The symbols move the objects like this.
Dal: e>Pof, i>Zus, v>Ker
Ren: e>Lib, i>Les, v>Ret
Zus: e>Sek, i>Ziz, v>Ziz
Der: e>Kov, i>Rap, v>Div
Von: e>Gop, i>Zes, v>Dig
Zek: e>Kov, i>Gel, v>Ren
Ziz: e>Gif, i>Pof, v>Nuz
Sek: e>Kel, i>Pil, v>Zus
Bur: e>Poz, i>Zal, v>Kov
Pum: e>Gos, i>Mov, v>Bur
Mov: e>Bur, i>Poz, v>Kov
Tes: e>Pum, i>Gos, v>Mov
Gop: e>Les, i>Der, v>Nim
Gel: e>Von, i>Gop, v>Les
Fon: e>Zus, i>Rem, v>Zil
Seb: e>Nuz, i>Gog, v>Rem
Pof: e>Zil, i>Zus, v>Bez
Vig: e>Gos, i>Ret, v>Von
Lib: e>Les, i>Dig, v>Tig
Zul: e>Mek, i>Seb, v>Far
Gan: e>Pil, i>Kel, v>Gif
Gep: e>Tig, i>Sas, v>Gan
Nuz: e>Gog, i>Pom, v>Daf
Rel: e>Bib, i>Far, v>Rap
Fev: e>Pum, i>Rel, v>Zal
Mil: e>Gof, i>Tes, v>Ret
Nim: e>Zes, i>Vem, v>Zek
Kub: e>Daf, i>Rel, v>Pom
Gog: e>Pom, i>Ker, v>Zul
Gof: e>Mov, i>Bur, v>Der
Sas: e>Ziz, i>Ren, v>Tig
Dig: e>Lib, i>Pab, v>Div
Poz: e>Zal, i>Tes, v>Vem
Gif: e>Sek, i>Pof, v>Pom
Div: e>Ren, i>Lib, v>Pil
Les: e>Dig, i>Zek, v>Sas
Bez: e>Zil, i>Mek, v>Nuz
Kel: e>Pil, i>Gan, v>Rem
Vem: e>Vig, i>Gop, v>Gel
Pil: e>Gep, i>Tig, v>Ziz
Zal: e>Tes, i>Pum, v>Gof
Vov: e>Rel, i>Bib, v>Gof
Zil: e>Gif, i>Dal, v>Gog
Rem: e>Ziz, i>Gan, v>Dal
Rap: e>Mil, i>Gof, v>Gop
Pab: e>Sek, i>Von, v>Lib
Bib: e>Far, i>Pag, v>Gos
Daf: e>Zul, i>Mek, v>Bib
Pom: e>Ker, i>Bez, v>Mek
Mek: e>Seb, i>Nuz, v>Pag
Gos: e>Fev, i>Vov, v>Poz
Ret: e>Gel, i>Kov, v>Gof
Kov: e>Der, i>Mil, v>Vig
Pag: e>Kub, i>Daf, v>Vov
Zes: e>Vem, i>Vig, v>Pab
Far: e>Pag, i>Kub, v>Fev
Ker: e>Bez, i>Gos, v>Seb
Tig: e>Sas, i>Dal, v>Sek

In the rows, 149 means zero.

The rows follow the links: the fewer symbols apart two objects are, the more alike their rows tend to be.

Rows of some objects; one shown again gets a slightly different row:
Les -> 121,148,66,143,164,61,256,269,124,55,153,185,186,171,180,202,177,162,194,176,85,121,205,167,174,126,140,197,146,127,142,140,123,102,94,162,108,175,68,101,175,179,187,84,90,139,162,175,181,238,139,229,134,166,145,189,182,178,240,158,145,163
Pil -> 185,138,139,226,105,167,172,71,114,94,113,93,86,119,180,211,158,155,161,207,135,271,80,162,175,214,164,176,172,141,90,156,85,193,98,78,107,188,90,138,133,127,213,182,127,140,191,155,209,192,246,127,208,142,145,177,206,157,102,234,186,165
Nuz -> 131,177,181,136,205,192,66,166,136,177,216,127,171,232,212,86,186,189,143,203,97,34,180,215,154,111,144,157,146,176,229,104,175,60,143,235,162,71,157,151,168,134,136,147,225,54,106,162,140,96,154,115,130,170,173,180,124,94,211,176,211,120
Der -> 195,117,71,100,110,200,240,137,125,184,143,178,172,269,99,173,163,165,96,74,180,213,175,149,195,169,119,172,187,111,210,161,162,72,84,123,156,138,117,163,175,116,160,62,103,125,109,142,139,175,128,226,241,108,176,54,141,200,159,110,180,197
Mek -> 138,175,170,134,221,194,90,153,142,165,226,126,170,201,237,95,205,153,147,205,104,13,191,203,171,153,166,148,148,176,233,135,195,84,126,237,155,45,158,165,148,111,152,143,230,69,98,147,115,104,133,116,100,178,177,150,120,120,221,165,178,109
Tes -> 104,119,183,181,67,112,126,137,189,189,107,173,249,105,84,160,100,76,141,134,124,109,83,92,178,99,118,139,120,143,122,129,144,225,208,123,235,164,205,164,154,220,43,128,111,253,110,162,107,83,103,128,176,197,178,174,149,167,134,131,170,220
Pum -> 104,123,202,188,73,101,119,138,189,174,105,163,238,87,108,154,114,64,148,140,104,98,77,93,180,103,123,141,107,147,113,132,148,230,210,124,225,159,209,160,154,220,50,144,123,249,124,165,99,76,101,115,151,204,179,200,155,156,132,139,159,212
Gog -> 132,172,180,130,191,175,55,193,144,185,211,149,176,235,203,88,167,204,150,205,90,33,172,209,150,84,140,155,141,183,219,114,161,67,165,228,163,86,159,156,167,144,124,146,214,61,96,171,136,79,155,107,132,166,179,180,118,91,199,178,216,121
Zus -> 179,170,198,184,126,187,62,104,145,176,142,107,64,148,147,127,104,232,134,197,188,252,97,175,77,135,153,149,173,176,95,119,92,164,205,121,107,209,140,146,130,144,166,219,169,135,196,159,207,121,233,87,205,118,120,181,153,98,55,212,197,115
Mov -> 123,103,170,174,46,129,145,132,181,217,106,182,259,155,74,160,112,90,117,112,118,131,84,103,195,96,108,159,116,136,154,126,135,184,191,122,243,162,193,167,163,201,48,107,98,237,95,155,114,79,101,153,208,181,180,162,148,167,134,125,199,241
Dal -> 160,181,204,180,135,197,34,125,150,191,179,111,103,190,165,108,114,250,127,223,144,211,101,194,87,108,135,154,177,187,135,104,85,137,213,153,133,180,139,147,143,143,137,209,176,96,167,178,212,95,225,82,211,127,141,212,157,82,94,228,233,107
Zal -> 107,122,197,189,70,109,127,132,185,187,103,162,240,109,98,160,116,58,158,129,117,112,80,92,193,114,118,131,112,142,130,141,151,228,209,125,239,155,195,177,148,213,51,125,119,254,118,148,99,86,111,129,164,200,179,183,158,167,139,136,167,218
Pom -> 133,173,186,137,206,197,51,163,142,177,220,137,170,231,211,91,185,191,154,205,104,33,170,216,150,109,149,148,143,186,221,113,169,68,154,232,164,69,157,161,163,126,132,154,230,67,92,164,145,87,151,103,130,171,174,175,116,100,194,181,208,120
Pof -> 165,180,207,153,145,203,25,131,153,204,173,116,91,210,153,109,114,248,124,199,163,205,118,190,91,99,140,155,174,187,137,101,101,117,230,155,137,181,155,156,158,139,134,203,186,85,176,173,202,80,210,97,191,128,142,194,144,72,91,216,223,112
Zes -> 123,185,144,73,218,78,137,243,186,130,137,190,94,86,94,116,107,191,179,98,216,168,213,113,47,112,171,114,132,151,94,166,148,162,233,170,103,214,169,128,140,175,144,192,110,185,223,134,171,164,117,174,43,112,94,152,121,132,125,95,43,92

Each walk starts at a row. The symbols on each line, taken left to right, move it on to the next object.
Answer with the object's row; about right is enough.
147,135,107,230,111,108,229,146,109,63,131,117,163,149,223,225,178,145,179,239,69,188,121,182,211,166,140,208,168,143,121,136,96,145,73,121,110,171,52,112,166,162,208,118,117,130,155,183,197,225,210,170,205,185,151,208,221,170,184,234,206,182
e
186,160,193,195,130,204,63,97,121,160,141,96,67,176,171,134,125,231,127,215,165,245,89,196,103,144,146,167,180,178,111,123,91,139,168,112,106,186,130,145,145,130,174,208,172,95,189,165,220,121,253,88,219,129,133,197,168,93,74,240,221,123
v i i
126,172,187,127,178,190,37,176,146,197,215,138,167,236,197,76,150,226,144,210,106,55,162,214,131,87,130,154,149,188,208,106,147,64,190,223,165,99,154,152,166,148,113,154,207,70,105,175,156,74,159,100,153,169,168,190,118,86,181,190,224,118
119,185,127,78,214,59,170,281,171,106,144,195,118,97,116,139,112,187,186,108,184,151,221,132,61,110,166,130,135,146,98,160,145,157,213,174,103,218,138,105,146,192,154,173,103,182,220,146,176,195,123,195,47,124,106,168,136,136,163,103,38,107
v i e
175,166,176,212,122,154,116,102,138,111,110,106,67,96,165,173,113,187,160,208,168,264,94,158,100,159,173,156,176,169,64,139,91,203,169,96,92,221,116,139,128,146,188,219,143,143,222,156,215,171,245,105,173,137,111,203,181,117,70,218,158,123
e e e
178,135,130,238,100,155,208,87,109,77,120,93,111,113,191,224,162,145,155,218,120,250,84,159,187,207,145,183,180,142,96,142,94,193,79,83,110,177,82,135,134,134,216,158,132,143,177,168,183,210,229,137,222,158,141,186,211,168,127,239,193,163
110,175,195,142,178,173,43,182,157,195,212,143,192,219,188,87,156,200,146,212,89,36,156,202,132,73,137,147,143,187,194,105,149,83,208,226,179,101,172,150,168,160,99,155,215,89,106,175,142,61,152,102,135,179,169,203,126,89,188,186,214,128
e e e
177,171,202,178,137,214,41,89,143,187,169,96,68,173,162,124,115,240,125,204,172,237,96,192,86,130,153,154,180,185,131,120,98,138,200,133,121,183,141,156,135,127,164,217,187,104,179,161,202,105,234,80,206,126,127,187,152,83,72,225,218,105
i v e
153,179,208,146,155,211,12,147,147,205,189,127,114,229,158,81,128,251,123,196,147,161,127,202,91,88,140,152,162,186,176,96,116,86,219,185,151,161,164,148,163,146,124,194,188,85,151,178,190,62,203,89,181,134,147,188,128,71,111,196,230,110
95,189,135,151,194,26,164,266,166,54,133,172,140,66,169,161,123,153,214,183,117,119,178,137,99,106,154,153,131,156,75,150,122,174,196,174,95,215,125,105,157,208,158,176,107,179,214,170,188,199,144,171,54,170,105,231,173,146,177,147,77,116
v v
154,139,129,244,104,116,201,131,111,65,121,100,141,121,211,216,160,139,183,240,78,202,98,179,192,170,142,202,174,149,91,140,90,181,94,112,111,180,72,115,147,160,201,147,126,139,173,190,202,209,220,151,196,180,140,224,223,156,161,245,197,171
v e v
204,158,186,180,128,232,65,66,129,176,136,102,50,161,148,135,121,220,121,186,187,257,89,181,97,167,164,148,177,171,119,142,103,163,165,100,113,178,146,157,136,116,179,222,182,117,182,154,217,122,247,93,218,106,135,161,158,100,59,212,196,123
184,106,84,105,91,195,213,153,135,206,134,192,195,254,68,161,144,169,101,62,179,206,168,136,182,152,111,162,163,103,210,147,148,79,116,117,194,153,136,172,175,125,130,58,94,157,99,151,137,148,109,224,251,112,177,59,130,196,149,99,191,205
v i
187,115,76,84,115,182,239,174,136,182,144,200,179,270,76,164,156,181,100,57,183,207,193,144,175,153,113,166,170,106,205,157,150,70,105,122,170,160,125,155,181,127,151,63,88,137,115,140,143,170,112,243,231,106,161,56,141,199,162,98,174,192
e
157,160,76,46,194,106,211,265,147,134,152,210,120,179,88,140,124,214,155,63,209,189,250,137,79,129,143,151,154,120,153,164,149,88,159,163,110,206,122,119,168,159,178,124,77,146,189,136,188,209,113,246,110,87,109,100,124,165,169,75,72,125
123,136,73,191,126,89,259,212,112,54,149,153,207,174,200,216,188,132,186,205,58,125,163,167,213,153,142,213,154,127,148,137,107,123,68,144,130,163,57,109,167,170,179,93,85,141,139,181,176,222,155,204,169,194,155,191,206,188,236,199,186,182
i i e
102,155,102,188,156,50,224,247,138,38,147,153,205,118,212,202,171,135,209,223,48,94,162,157,186,118,140,198,140,139,119,131,115,144,107,165,126,171,75,103,169,198,165,116,96,147,143,184,179,213,155,185,116,207,139,233,201,169,232,188,150,163
v e i
140,134,68,167,139,88,269,220,118,73,161,172,218,198,191,207,184,146,179,194,66,132,174,175,204,140,120,205,163,123,166,137,121,96,73,156,128,161,63,115,184,169,183,78,82,124,128,184,170,224,143,220,181,178,162,180,197,189,231,177,183,183
134,162,173,137,227,184,110,136,145,158,221,124,159,169,234,108,211,134,158,195,108,8,189,192,171,158,156,136,142,171,224,152,211,98,109,239,155,40,166,163,147,111,155,147,251,73,92,149,108,118,131,99,94,179,179,133,115,125,214,152,154,109
i v i
198,144,156,210,116,201,146,50,122,139,118,89,65,115,157,183,137,172,132,177,183,288,84,159,139,204,163,156,181,157,88,158,103,200,122,81,101,190,116,154,123,114,210,203,155,135,190,153,196,178,235,111,218,120,128,153,187,144,56,215,176,143
v e e
204,148,168,202,114,196,134,57,124,138,103,95,51,110,152,172,130,176,135,177,197,292,84,156,128,197,168,155,178,159,89,163,108,198,134,77,100,199,130,149,119,117,209,211,160,145,207,151,198,177,237,107,212,113,120,147,182,138,56,206,167,136
206,111,89,102,122,224,230,97,132,189,141,168,145,228,89,156,174,156,94,58,207,216,178,133,195,212,143,145,176,107,218,172,171,99,77,118,164,125,137,177,153,89,173,94,124,131,116,118,121,168,123,220,228,89,174,28,129,187,136,103,154,179
i e i
106,128,196,160,79,99,108,163,197,192,97,180,228,91,89,156,89,90,150,119,130,114,94,92,151,82,124,134,104,146,108,131,146,221,238,133,230,172,204,158,152,219,42,148,115,257,134,164,115,81,102,128,146,186,164,195,139,152,117,119,144,205
v
139,173,137,56,199,106,142,230,179,160,135,196,105,117,77,113,98,190,160,57,227,187,218,112,46,124,160,108,129,141,116,170,156,154,233,155,124,220,180,131,144,172,135,181,110,185,217,126,156,160,117,187,74,93,100,122,107,137,113,64,48,107
114,141,200,194,127,116,149,87,187,159,113,136,181,23,146,158,148,19,167,135,142,91,91,85,180,175,161,104,109,153,117,178,198,274,168,134,201,117,231,175,117,174,99,171,175,238,134,126,81,120,106,98,99,202,158,154,145,173,132,120,97,180
i e v
97,132,214,163,128,106,99,124,193,172,112,158,190,47,116,140,121,45,156,126,144,86,97,79,162,138,161,103,93,146,109,158,180,259,216,147,214,140,234,172,125,200,68,177,158,246,145,132,82,80,99,100,91,189,164,176,136,154,129,112,103,180
e v v
182,91,114,133,65,203,203,96,147,209,133,184,215,219,66,170,151,125,93,68,167,187,137,118,209,174,116,145,154,103,208,157,154,130,107,111,213,129,160,190,163,133,110,74,110,179,78,143,112,126,105,192,252,133,186,67,143,204,134,103,193,221
